[ 13  27 -11   5  -1 -33   3   7 -15  -5  -5   6 -21 -32   5 -29   3  14
  33  -8  27  34  56  18  -2  19  23  -5 -21 -14   1 -31 -42 -30  -1  84
 -15 -21  -1  -8  -3  42 -36   4  20  -4] = <111>
[-15  30  -1   5  24  80  11   0 -30  11  10   7 -34  10 -20  -1  -1  32
 -23  14 -19   0 -16  -8   2 -16  32  18  63   7  -3   1  -2  -1  -7 -22
   9  32  84  15  20  -1  -3   4 -39   6] = <148>
[-24   2 -21  -3  24  78   1  -4 -16  11 -20  10 -34   7  10 -17  10 -12
  30 -20  16   0 -37  42  11  11   7   8 -47   4 -13 -14 -18   4   0 -10
  -2  50 -15   2  38 -54   5   4 -23  -8] = <69>
[ 25   4  -6  -1   8  13   6 -15  -1  -6  -3  10  10   2  -7  19 -13  -3
  39  10  36  35 -11 -25   4  -4 -11  -3  31 -20 -20  -6 -14 -10  -1  11
  18  27 -34 -10   2  39  17   9 -57  28] = <97>
[-18  -4 -23  10  20  18   4 -17   7  13  -6  -6   3 -48   9  -6   3  13
  15  12   7  24 -16 -19   9  -7  19   2  16  10   4  -5 -13  11   2  27
  -3  -7 -38   5 -23 -28  14  -3 -12  -5] = <179>
[-39   1 -20 -10  20  16  18  17  24  10  -1  -7   5 -18  -4  16   4   2
 -19   4 -81 -36 -54  25  11 -19  15   4  22   3  -3   0 -54 -13   3 -32
 -15 -12 -22  -8   5   9  11   2   0 -23] = <8>
[-51  11 -43  21 -17 -74  31  -9   4   0 -12  -6  -7   0  -2   3  -3  37
   1  11  39 -46 -10 -28  -5 -36  29 -12  10  23  -1 -32 -23 -30 -11  34
  -5 -28 -55  -1   4 -45   9  -3   8 -10] = <6>
[-23  11  18  -9  -4  -9  -5   8 -59 -29  -7   4 -37   2  -6  24 -14  -7
 -49   0  35  24 -21  46  -8  -5 -13   9  14  15   5  -2 -18 -24   5  -8
   2   5  62  19 -20  19  25   2  -9  27] = <10>
[ -3 -10  -9  11 -11  20  -1  -9 -11   1  -4  -5  27  -7 -10   0  22   0
   0  -7  21  -8  41  20  -7 -13  22  11  16  -1   5 -19 -48 -20 -10  -7
  -4  -7  30 -12  35   4  13   1  -3  13] = <64>
[ -7   6   7  -5 -26  12  -1 -18 -15  16  -7   3  15  19  -9  -4 -12  18
  -1   6   8  10  36  35  -1  -9 -12  24 -23  16   6   2 -33 -24   3 -16
  11   2  58  -5  11   5 -26  -2  52 -36] = <155>
[-13   5 -17  17  -1  -7   2 -22  -7  -5   5  -2   1 -15 -13  18   0 -33
 -19  -2 -23  -2   0 -39   0  -2  13  -9 -16  32   7   4 -25   9   8  -5
 -14  13  -8 -13   9 -14  -8   9  -7 -30] = <182>
tags:
[-10] -> k878
[17] -> k744
[-28] -> k854
[10] -> k775
[18] -> k782
[9] -> k799
key <179> 4:  => k775
which: [-24   2 -21  -3  24  78   1  -4 -16  11 -20  10 -34   7  10 -17  10 -12
  30 -20  16   0 -37  42  11  11   7   8 -47   4 -13 -14 -18   4   0 -10
  -2  50 -15   2  38 -54   5   4 -23  -8] => <69>
back: [  4  -7 -29] => <10>

[-83 -14  84 -41] -> <30>
[-28 -93  -8 -32] -> <67>
[ 66 -13 -75  -6] -> <92>
[ 66 -13 -75  20] -> <41>
[ -1 -34   4 -97] -> <126>
[-83 -14  58  10] -> <7>
[ 78 -42  52  -8] -> <133>
tags:
[4] -> k32
[-92] -> k569
[-34] -> k197
[-93] -> k812
[5] -> k966
[-33] -> k164
key <126> 2:  => k197
which: [ 78 -42  52  -8] => <133>
back: [-8 52] => <133>
which: [ -1 -34   4 -97] => <126>
which: [ 66 -13 -75  20] => <41>
which: [-83 -14  84 -41] => <30>
which: [ 66 -13 -75  -6] => <92>

[-44 -15  26  25   6 -81 -57 -42 -42]  <53>
[ -9  25 -42  -6  17 -19 -12 -35   9]  <93>
[ -6  40 -44 -17 -78  10  27  -3  75]  <130>
[-26  64 -35 -43  -5 -54 -12  24  94]  <76>
[ -2  60  -2   1  13 -24 -19  29  17]  <37>
back: [ 1 -2 60 -2] => <37>
back: [-44  40  -6] => <130>
back: [-12 -54  -5 -43 -35] => <76>

[-20 -21 -42  13  87 -34  29 -15] -> <31>
[ 37  36 -17   5  -4 -42  75  34] -> <81>
[-26 -24  38  20   6  29  51 -23] -> <21>
[ 15  15  12 -55 -27  30 -95   6] -> <45>
[ 37  36 -17   5  -4 -42  75  20] -> <59>
key -> tag
[-55] -> k169
[6] -> k222
[20] -> k199
[-15] -> k943
[7] -> k200
[-23] -> k118
[-22] -> k413
[34] -> k278
key <45> 8:  => k222
which: [ 37  36 -17   5  -4 -42  75  34] => <81>

[-23   8  38  -3   2   2] : <163>
[  3   8 -23  17   8  15] : <105>
[ -3  -6 -16  10   2   2] : <166>
[-26 -82 -27 -12 -25 -59] : <71>
[ -6 -97 -83   0 -25 -60] : <86>
[-35 -66   4  -9 -18 -47] : <91>
[ -2  -3 -18  12   4   6] : <153>
tags:
[-36] -> k850
[-35] -> k489
[-47] -> k179
[-23] -> k572
[-34] -> k393
[-7] -> k453
[-46] -> k409
[-6] -> k406
[-2] -> k735
key <91> 1:  => k489
back: [ 10 -16  -6] => <166>

[  8 -11 -46  21 -24  14  -2 -51 -63  91  44  -3   6  -7   9   2  -6 -10
  -2   9   4  25  -2   0  14] : <129>
[-28 -27   8  44 -24  14 -11  -3  91 -63 -46  -2 -27 -63 -84 -35 -46  14
 -27  43 -10 -29 -12 -89  30] : <38>
[-15 -24 -20  19 -20  16 -13  -7  66 -28 -28 -22 -27 -39 -57 -19 -19   8
 -21  29   7 -10   2 -54  18] : <26>
Table of tags by key:
[-51] -> k346
[-7] -> k99
[-3] -> k385
[25] -> k186
key <129> 8:  => k346
back: [ -2 -46 -63  91  -3 -11  14 -24  44   8 -27 -28] => <38>
back: [-39 -27 -22 -28 -28  66  -7 -13  16 -20  19 -20] => <26>
back: [-84 -63 -27  -2 -46 -63  91] => <38>
back: [-28 -28] => <26>
which: [  8 -11 -46  21 -24  14  -2 -51 -63  91  44  -3   6  -7   9   2  -6 -10
  -2   9   4  25  -2   0  14] => <129>

[ -1   0  44  48  57   0  43   1  -2   0  41  -1  58  -3   0   0  48  44
 -10  46  44  -1  44  44   3   0   0] = <78>
[  9  44  45  53 -12   0  51   5  43  45  -1  46  81  -1   0   0  -9  44
  43   1  44 -38  44   0  44  44   0] = <23>
[  0  41  -1  58  -3   0   0  48  41 -10  46  42   0   1   0  44  -1  44
  37  48  44  36  44  44  43  44   0] = <84>
Table of tags by key:
[-3] -> k213
[44] -> k737
[48] -> k407
[1] -> k367
key <84> 8:  => k407
which: [ -1   0  44  48  57   0  43   1  -2   0  41  -1  58  -3   0   0  48  44
 -10  46  44  -1  44  44   3   0   0] => <78>
back: [ 46 -10  44  48   0   0  -3  58  -1  41   0] => <78>
which: [  9  44  45  53 -12   0  51   5  43  45  -1  46  81  -1   0   0  -9  44
  43   1  44 -38  44   0  44  44   0] => <23>
which: [  0  41  -1  58  -3   0   0  48  41 -10  46  42   0   1   0  44  -1  44
  37  48  44  36  44  44  43  44   0] => <84>

[ -2  41 -34 -44  17]  <83>
[ 22 -48  15  38   1]  <72>
[-48  16  43  24 -55]  <131>
[  3   2 -46 -70  67]  <16>
[-40  61  32  21 -72]  <114>
[-15  51  20  33 -67]  <87>
[-37  76  17   6 -65]  <115>
tags:
[20] -> k719
[32] -> k477
[-72] -> k536
key <114> 3:  => k477
back: [ 15 -48] => <72>

[ 57 -84  13  18   4 -74] = <143>
[  7 -23   6 -18  15 -33] = <14>
[ 17 -40 -34  46 -35 -38] = <149>
[-33   0  23 -43  -6  14] = <104>
[-38  13  -7 -32  -5   2] = <100>
[ -2 -23   6 -18  15 -33] = <141>
[ 13 -38  -7 -24  30 -42] = <118>
tags:
[46] -> k798
[-43] -> k391
[-23] -> k18
[-24] -> k793
[45] -> k766
key <149> 4:  => k798
back: [  4  18  13 -84  57] => <143>
back: [-23   7] => <14>
back: [ -7  13 -38] => <100>

[ -7 -11  47   3  -1 -90 -42   9  27] -> <123>
[-21 -93  33 -15  45  -2  -7  27   3] -> <70>
[ -7 -11  47   3  -1 -90 -42   9  28] -> <5>
[-21 -93  79 -15  45  -2  -7  27   3] -> <47>
key -> tag
[-21] -> k715
[26] -> k269
[-20] -> k447
[9] -> k625
[27] -> k170
key <70> 8:  => k170
which: [ -7 -11  47   3  -1 -90 -42   9  28] => <5>

[ 13   1   3  30   3   5 -16  10  15  -2 -15  -3   1  37   1   2 -26   3
   3  20  -3  14  17  -2   3  20   2 -60 -18  11  -8  -6  43   8  18  -2
  -8  -5  35  -5  -1  20   5   9   1  31   1  22  -7   1  -4] : <48>
[ 26  11   5  30 -16  10   3   3   2   0  21  -1   1 -70   0   5  17  -1
  -2  -3  14 -12  -9  -6  -2  16   0  36 -10   3   3   6 -33  26  -4  -5
   2  -7  28   2   1   4  17  20  -1   3   1   4  -3   3  -3] : <125>
[ 26  11   5  30 -16  10   3   3   2   0  21  -1   1 -70   0   5  17  -1
  -2  -3  14 -12  -9  -6   3  16   0  36 -10   3   3   6 -33  26  -4  -5
   2  -7  28   2   1   4  17  20  -1   3   1   4  -3   3  -3] : <46>
[ 26  11   5  30 -16  10   3   3   2   0  21  -1   1 -70   0   5  17  -1
  -2  -3  14 -12  -9  -6  -2  16   0  36 -10   3   3   6 -33  26  -4  -5
   1  -7  28   2   2   4  17  11  -1  14   1   4  -3   3  -3] : <56>
which: [ 26  11   5  30 -16  10   3   3   2   0  21  -1   1 -70   0   5  17  -1
  -2  -3  14 -12  -9  -6  -2  16   0  36 -10   3   3   6 -33  26  -4  -5
   2  -7  28   2   1   4  17  20  -1   3   1   4  -3   3  -3] => <125>
which: [ 26  11   5  30 -16  10   3   3   2   0  21  -1   1 -70   0   5  17  -1
  -2  -3  14 -12  -9  -6  -2  16   0  36 -10   3   3   6 -33  26  -4  -5
   1  -7  28   2   2   4  17  11  -1  14   1   4  -3   3  -3] => <56>
which: [ 26  11   5  30 -16  10   3   3   2   0  21  -1   1 -70   0   5  17  -1
  -2  -3  14 -12  -9  -6   3  16   0  36 -10   3   3   6 -33  26  -4  -5
   2  -7  28   2   1   4  17  20  -1   3   1   4  -3   3  -3] => <46>
key -> tag
[-2] -> k313
[-3] -> k332
[1] -> k183
[-1] -> k24
[2] -> k324
key <48> 12:  => k332

[ 33 -44  -9 -34 -59   7 -86  -5  82 -34]  <101>
[-43  15  60 -40 -72  25  40 -51   7  75]  <18>
[ -6 -61  24   7 -86  -5 -37  57  58  23]  <137>
[ 25 -61  24  38  72 -53 -37  57  58  23]  <73>
which: [ -6 -61  24   7 -86  -5 -37  57  58  23] => <137>
back: [ -5 -86   7 -59 -34  -9] => <101>
which: [ 25 -61  24  38  72 -53 -37  57  58  23] => <73>
tags:
[25] -> k521
[-43] -> k462
[-61] -> k868
[-6] -> k700
[-37] -> k860
key <137> 1:  => k700

[ 22  -5  -8  44 -38  45 -91 -34] -> <112>
[  1  12 -18 -20 -66  29   6  -9] -> <50>
[ 14 -11  -1  79 -37  58 -90 -55] -> <49>
[ 15  32   5 -39 -68  11 -16 -14] -> <33>
[-11   1  79 -37 -36  50 -90 -47] -> <90>
back: [ 58 -37  79] => <49>
back: [-37  79  -1 -11] => <49>

[-11 -11  -4  17   4  46   8  36  18 -29   3  14 -73   9 -51 -30   3  14
   3  63  49 -28  -3   1  63 -28   9  -8 -75  -3 -43 -80 -13 -37 -41   1
  49  -4   7 -57  12  13 -50  -2  22  -4 -40 -13  35  23  -1  16 -17 -38
  45  11] = <88>
[-11 -11  -4  17   4  46   8  36  18 -29   3  14 -73   9 -51 -30   3  14
   3  63  49 -28  -3   1  63 -28   9  -8  35 -14  22  21  -7 -20  42   7
  14   5 -16   7 -46  -8  16 -27 -43  19  14  11  -1  -2 -22 -14 -19  23
 -11 -28] = <51>
[-25   1 -28  12 -13  17   6  10   4   0   0 -17 -28  -5 -15 -32 -39  16
   0  29   9 -17   9  12  19 -22  11 -16  27   0 -10   6  -4  20   4 -16
 -19  15   6  18 -44  -2   0 -15  37  12  11 -51 -32 -10  14  -1   1 -10
 -16   7] = <2>
[-11 -11  -4  17   4  46   8  36  18 -29   3  14 -73   9 -51 -30   3  14
   3  63  49 -28  -3   1  63 -28   9  -8  35 -14  22  21  -7 -20  42 -24
 -27   4  28  -4  27  13 -31  23  95 -18 -17 -61 -19  -1  43  21  22 -48
   8  46] = <19>
[-10 -11 -26  17   4  46   8  36  18 -29   3  14 -73   9 -51 -30   3  -8
   3  63  49 -28  -3   1  63 -28   9  -8 -75  -3 -43 -80 -13 -37 -41   1
  49  -4   7 -57  12  13 -46  -2  22  -4 -40 -13  35  23  -1  16 -17 -38
  45  11] = <4>
tags:
[-15] -> k243
[-17] -> k772
[0] -> k81
[22] -> k15
[1] -> k220
[2] -> k113
[-19] -> k748
key <2> 53:  => k220
which: [-25   1 -28  12 -13  17   6  10   4   0   0 -17 -28  -5 -15 -32 -39  16
   0  29   9 -17   9  12  19 -22  11 -16  27   0 -10   6  -4  20   4 -16
 -19  15   6  18 -44  -2   0 -15  37  12  11 -51 -32 -10  14  -1   1 -10
 -16   7] => <2>
back: [ -2 -44  18   6  15 -19 -16   4  20  -4] => <2>

[ 31 -90 -12 -85 -71  63 -22  22   4 -43 -84 -83   7  76  82  -5  36  66
  15 -58 -35  77  42 -80  83 -88 -86 -53 -81 -86  11 -88   7 -63 -19 -76
  67  85 -58  24 -85] -> <96>
[ 31 -90 -12 -85 -71  63 -22  22   4 -43 -84 -83   7  76  82  -2  36  66
  15 -58 -35  77  42 -80  83 -88 -86 -53 -81 -86  11 -88   7 -63 -25   9
 -42 -11 -35 -50 -11] -> <77>
[ 31 -90 -12 -85 -71  63 -22  22   4 -43 -84 -83   7  76  82  -2  36  66
  15 -58 -35  77  42 -80  83 -88 -86 -53 -81 -86  11 -88   7 -63 -19 -76
  67  85 -58  24 -85] -> <98>
[-22 -17 -31 -18 -15 -15 -13 -18 -12 -15 -18 -29 -24 -12  -9 -19 -13  -8
 -24 -18 -16  -8  -8 -15  -8 -17 -18 -26 -21 -19 -13 -22 -18 -17 -19 -21
  -7 -10 -29 -26 -17] -> <127>
which: [ 31 -90 -12 -85 -71  63 -22  22   4 -43 -84 -83   7  76  82  -2  36  66
  15 -58 -35  77  42 -80  83 -88 -86 -53 -81 -86  11 -88   7 -63 -25   9
 -42 -11 -35 -50 -11] => <77>
which: [ 31 -90 -12 -85 -71  63 -22  22   4 -43 -84 -83   7  76  82  -2  36  66
  15 -58 -35  77  42 -80  83 -88 -86 -53 -81 -86  11 -88   7 -63 -19 -76
  67  85 -58  24 -85] => <98>

[-46 -39  30 -24] : <122>
[-28  41 -25 -24] : <161>
[-22 -33 -25  43] : <85>
[-21 -24  43 -25] : <13>
[ -9 -28  41 -24] : <34>
[ 65 -22  45 -24] : <193>
[-46 -39  30 -25] : <121>
[-22 -33  39 -24] : <136>
[ 80 -35  35 -24] : <74>
[ 20 -36  33 -24] : <183>
back: [-24  41 -28] => <34>
key -> tag
[36] -> k389
[-24] -> k545
[-25] -> k504
[34] -> k892
[35] -> k463
key <74> 3:  => k463
which: [-21 -24  43 -25] => <13>
which: [ 80 -35  35 -24] => <74>

[-42   5  27  58 -18 -32 -59 -84]  <82>
[-42   5  27  58 -39  26  13 -17]  <3>
[-42   5  27  58 -39 -37  24 -14]  <58>
key -> tag
[-42] -> k442
[13] -> k800
[-59] -> k34
[23] -> k130
[14] -> k813
[24] -> k867
[-17] -> k107
key <3> 7:  => k800
which: [-42   5  27  58 -39 -37  24 -14] => <58>
which: [-42   5  27  58 -18 -32 -59 -84] => <82>

[ 26  -8 -38  -7 -39] = <119>
[-19  23 -27  32  66] = <42>
[ -4 -10 -30 -63  37] = <142>
[39 39 19 32 66] = <151>
[ 45   4  51 -20 -12] = <107>
[ 39  39  19 -24  18] = <106>
key -> tag
[19] -> k123
[-38] -> k21
[39] -> k190
key <106> 3:  => k123
which: [-19  23 -27  32  66] => <42>
back: [ 18 -24] => <106>

[-21  16  -1  34   5  69  -5   7 -33  -9] : <32>
[ -1 -19   2  -7   9 -17 -11  -9  11 -21] : <25>
[ 24 -19 -18 -46  -1 -37 -25 -11  -3 -12] : <160>
[ 19 -41  17 -51   2 -82  -4 -17  24 -11] : <27>
[ 17  -5  24 -22   7 -12  -8  -7  14  -9] : <134>
[-46  -1 -37 -27   4 -40 -10 -13  24 -30] : <162>
[-37 -27   4 -40  -9 -13  24 -30  73 -87] : <89>
Table of tags by key:
[7] -> k618
[-9] -> k535
[-13] -> k316
key <32> 8:  => k618
back: [ 24 -13  -9 -40] => <89>
which: [-21  16  -1  34   5  69  -5   7 -33  -9] => <32>
which: [ 24 -19 -18 -46  -1 -37 -25 -11  -3 -12] => <160>
back: [-30  24 -13 -10 -40   4 -27 -37] => <162>
which: [ 19 -41  17 -51   2 -82  -4 -17  24 -11] => <27>

[-16 -25  34  20   1] -> <39>
[ -7   1  20 -25  34] -> <61>
[ -7 -54  42  53  -6] -> <54>
[-13 -30  49 -58 -57] -> <102>
back: [-6 53] => <54>
tags:
[43] -> k662
[-7] -> k11
[49] -> k873
[42] -> k83
[-8] -> k84
key <54> 3:  => k83
back: [-57 -58] => <102>
which: [-16 -25  34  20   1] => <39>
back: [  1  20  34 -25] => <39>
back: [-54  -7] => <54>

